Below is a small trained network, with its code and all its weights. Each question gives an input and a target symbol and asks what happens when units are switched off, that is, made to give their printed mean instead of their output.

import numpy as np


def w(rows, s, z=0):
    codes = np.array(rows[::2]) - 128.0
    scale = np.full(codes.shape[1], s)
    scale[-1] = z or s
    return codes * scale


def f(y):
    return y / 2 * (1 + np.tanh(0.7978845608 * (y + 0.044715 * y**3)))


def softmax(a):
    e = np.exp(a - a.max(-1, keepdims=True))
    return e / e.sum(-1, keepdims=True)


def log_softmax(a):
    a = a - a.max(-1, keepdims=True)
    return a - np.log(np.exp(a).sum(-1, keepdims=True))


def net(x, mask):
    ids = ['ΔΛΞΠΣΩγζηθ'.index(c) for c in x.split()]
    T = len(ids)
    res = E[ids] + P[:T]
    u = 0
    for l in range(3):
        q, k, v = (res @ M[l].T for M in (Q, K, V))
        z = softmax(np.where(np.tri(T) > 0, q @ k.T / 2**0.5, -1e9)) @ v
        res = res + np.where(mask[u], z, O[l][:, -1]) @ O[l][:, :-1]
        u += 1
        y = f(res @ A[l][:, :-1].T + A[l][:, -1])
        res = res + np.where(mask[u : u + 4], y, B[l][:, -1]) @ B[l][:, :-1]
        u += 4
    return log_softmax(res[-1] @ U[:, :-1].T + U[:, -1])


Q, K, V, O, A, B = {}, {}, {}, {}, {}, {}
E = w([
[152,151,90,183,195],'Δ',
[90,58,26,212,157],'Λ',
[232,245,36,86,147],'Ξ',
[80,237,207,52,169],'Π',
[1,167,73,138,228],'Σ',
[127,143,188,180,62],'Ω',
[29,126,201,207,104],'γ',
[222,182,198,172,139],'ζ',
[214,97,183,143,46],'η',
[176,111,168,58,128],'θ',
],0.0077)
P = w([
[205,225,139,194,27],'0',
[173,209,119,153,29],'1',
[169,189,96,121,32],'2',
[174,169,108,130,56],'3',
[165,153,116,119,80],'4',
[160,139,125,117,95],'5',
[153,119,131,114,110],'6',
[151,106,136,115,134],'7',
[160,88,150,122,160],'8',
[167,74,159,118,175],'9',
[165,63,171,117,195],'10',
[157,42,181,109,212],'11',
[166,32,188,120,222],'12',
[182,27,204,133,254],'13',
],0.0036)
Q[0] = w([
[57,113,21,219,253],'0.h1',
[210,86,214,71,4],'0.h1',
],0.0078)
K[0] = w([
[22,112,21,233,204],'0.h1',
[254,105,231,70,34],'0.h1',
],0.0093)
V[0] = w([
[3,83,18,163,195],'0.h1',
[99,243,126,138,177],'0.h1',
],0.0072)
O[0] = w([
[38,112,35,124,172,2],'0.h1',
[65,183,149,134,253,167],'0.h1',
],0.0066,0.002)
A[0] = w([
[194,93,128,145,68,223],'0.n1',
[160,123,178,254,84,218],'0.n2',
[197,233,109,126,164,253],'0.n3',
[150,83,191,87,151,220],'0.n4',
],0.0083,0.0035)
B[0] = w([
[216,106,145,127,75,236],'0.n1',
[163,116,195,197,92,254],'0.n2',
[212,203,106,129,189,233],'0.n3',
[154,93,254,90,189,197],'0.n4',
],0.007,0.0058)
Q[1] = w([
[103,136,152,1,114],'1.h1',
[147,124,109,247,135],'1.h1',
],0.0067)
K[1] = w([
[221,198,254,23,82],'1.h1',
[38,89,8,217,175],'1.h1',
],0.0062)
V[1] = w([
[169,207,237,22,136],'1.h1',
[148,37,235,4,29],'1.h1',
],0.0023)
O[1] = w([
[97,173,252,34,148,131],'1.h1',
[7,137,128,25,82,4],'1.h1',
],0.0023,0.0021)
A[1] = w([
[116,145,148,210,133,198],'1.n1',
[143,219,162,1,207,227],'1.n2',
[162,50,154,120,120,207],'1.n3',
[175,127,9,164,202,254],'1.n4',
],0.0071,0.0044)
B[1] = w([
[91,152,153,234,113,205],'1.n1',
[123,170,156,48,132,248],'1.n2',
[172,80,171,119,105,243],'1.n3',
[142,139,2,147,146,255],'1.n4',
],0.0067,0.0065)
Q[2] = w([
[161,118,182,56,71],'2.h1',
[255,48,251,244,34],'2.h1',
],0.0082)
K[2] = w([
[95,67,228,63,193],'2.h1',
[116,2,142,119,190],'2.h1',
],0.0036)
V[2] = w([
[172,104,131,254,38],'2.h1',
[162,59,149,23,125],'2.h1',
],0.006)
O[2] = w([
[125,1,135,127,237,254],'2.h1',
[178,121,106,53,52,156],'2.h1',
],0.0066,0.006)
A[2] = w([
[49,255,104,75,161,253],'2.n1',
[43,44,116,241,176,203],'2.n2',
[204,112,75,112,94,251],'2.n3',
[145,38,157,126,145,50],'2.n4',
],0.0057,0.0029)
B[2] = w([
[16,43,146,28,196,245],'2.n1',
[74,164,123,195,2,254],'2.n2',
[192,123,16,56,91,226],'2.n3',
[86,67,110,108,176,225],'2.n4',
],0.0061,0.0073)
U = w([
[164,174,129,105,1,155],'Δ',
[116,118,36,158,48,181],'Λ',
[183,167,59,83,195,47],'Ξ',
[75,154,199,78,136,91],'Π',
[46,79,107,101,206,106],'Σ',
[127,145,134,152,160,135],'Ω',
[56,133,228,184,70,176],'γ',
[175,203,186,191,224,125],'ζ',
[108,130,131,115,119,4],'η',
[151,63,118,127,201,159],'θ',
],0.0063,0.0039)

Each question gives the input, a string of symbols that net reads in full, and the target symbol t.
The units are the heads (2 rows each of Q, K, V and O) and the neurons (one row each of A and B). Each row of codes is followed by its name. A weight is (code - 128) times the scale printed after its matrix; where a second scale follows, it is the last column's (O, A, B and U).
mask holds one flag per unit, layer by layer, with each layer's heads first. A switched-off unit (its flag False) gives its mean, the last column of its rows in O or B, instead of its output. The means were averaged over made-up inputs and are rounded, as every weight is.
A unit's drop is (log p(t) with every unit on - log p(t) with that unit switched off) / (log p(t) with every unit on - log p(t) with every unit switched off).
The circuit of an input: a set's keep is (log p(t) with only the set's units on - log p(t) with every unit switched off) / (log p(t) with every unit on - log p(t) with every unit switched off). Starting from the 12 units with the biggest drops (on a tie, the unit counted first), units are removed one at a time, each time the one whose removal leaves the highest keep (on an exact tie, the one counted first), for as long as the keep stays at least 0.8.
circuit, biggest first: the units of the circuit, biggest drop first
most important unit: the unit with the biggest drop
top k neurons: the k neurons with the biggest drops, biggest first
k most important neurons of layer l: the k neurons of layer l with the biggest drops, biggest first
drop of u: that unit's drop, to one decimal
input Ω ζ η Δ η Δ θ Ω Λ Δ, target Λ: 3 most important neurons of layer 2 => 2.n2; 2.n1; 2.n4
input Δ Λ η Δ γ η η η Ω Λ Ξ Π, target Π: most important unit => 1.n2
input Ω Σ Σ Δ Δ, target Σ: circuit, biggest first => 0.h1; 0.n2; 0.n1
input η ζ Ω, target θ: circuit, biggest first => 2.h1; 0.h1; 0.n2; 1.n2
input η η Λ Π η Λ η Σ Σ η Ω, target θ: top 3 neurons => 0.n4; 1.n3; 0.n1
input η Δ Σ Σ Π Σ γ Λ γ Σ Ω Σ Λ, target Λ: top 2 neurons => 2.n2; 1.n4
input η Ω Δ Π Π Λ θ Ξ θ ζ, target Δ: top 2 neurons => 0.n4; 1.n4
input Σ ζ Λ Σ Δ, target Σ: top 4 neurons => 0.n2; 2.n1; 0.n1; 1.n3
input Σ Σ ζ Δ Ξ ζ θ η, target Δ: 2 most important neurons of layer 0 => 0.n4; 0.n1
input Ω θ Ω γ Λ η Λ Λ Σ, target Σ: top 2 neurons => 0.n2; 0.n1
input Π Ω η η Ξ Δ Π Σ θ γ ζ, target Δ: top 2 neurons => 0.n4; 1.n3
input η Σ η Δ ζ, target θ: top 4 neurons => 0.n4; 1.n3; 1.n4; 0.n1
input Δ Δ Ξ θ Λ γ Ξ Λ θ θ η Ξ, target Ξ: 2 most important neurons of layer 0 => 0.n3; 0.n2
input θ Λ γ, target γ: most important neuron of layer 2 => 2.n2
input Δ Λ η η ζ, target θ: top 4 neurons => 0.n4; 1.n3; 0.n1; 1.n4
input Λ Σ θ ζ Ξ η Π Σ Ξ θ Λ Ω, target Δ: top 4 neurons => 0.n4; 1.n4; 1.n3; 1.n1
input Σ Λ η, target θ: top 4 neurons => 0.n4; 1.n3; 1.n4; 0.n1
input Π ζ Λ γ Λ Δ Λ ζ, target ζ: top 2 neurons => 0.n3; 2.n1
input Σ Ω η Δ γ Π Λ Π Ω, target γ: top 2 neurons => 0.n2; 1.n2
input Δ θ Σ Δ η Ξ Λ, target Λ: most important unit => 0.h1
input Ξ η Δ γ Δ Ξ Σ θ Π η γ, target γ: drop of 0.n1 => 0.1
input Ω η Λ η η γ Σ Δ Λ θ, target Δ: drop of 2.h1 => 0.7
input η Π Δ Π η ζ Ω Λ ζ Ω Λ θ, target Δ: drop of 0.h1 => 0.3
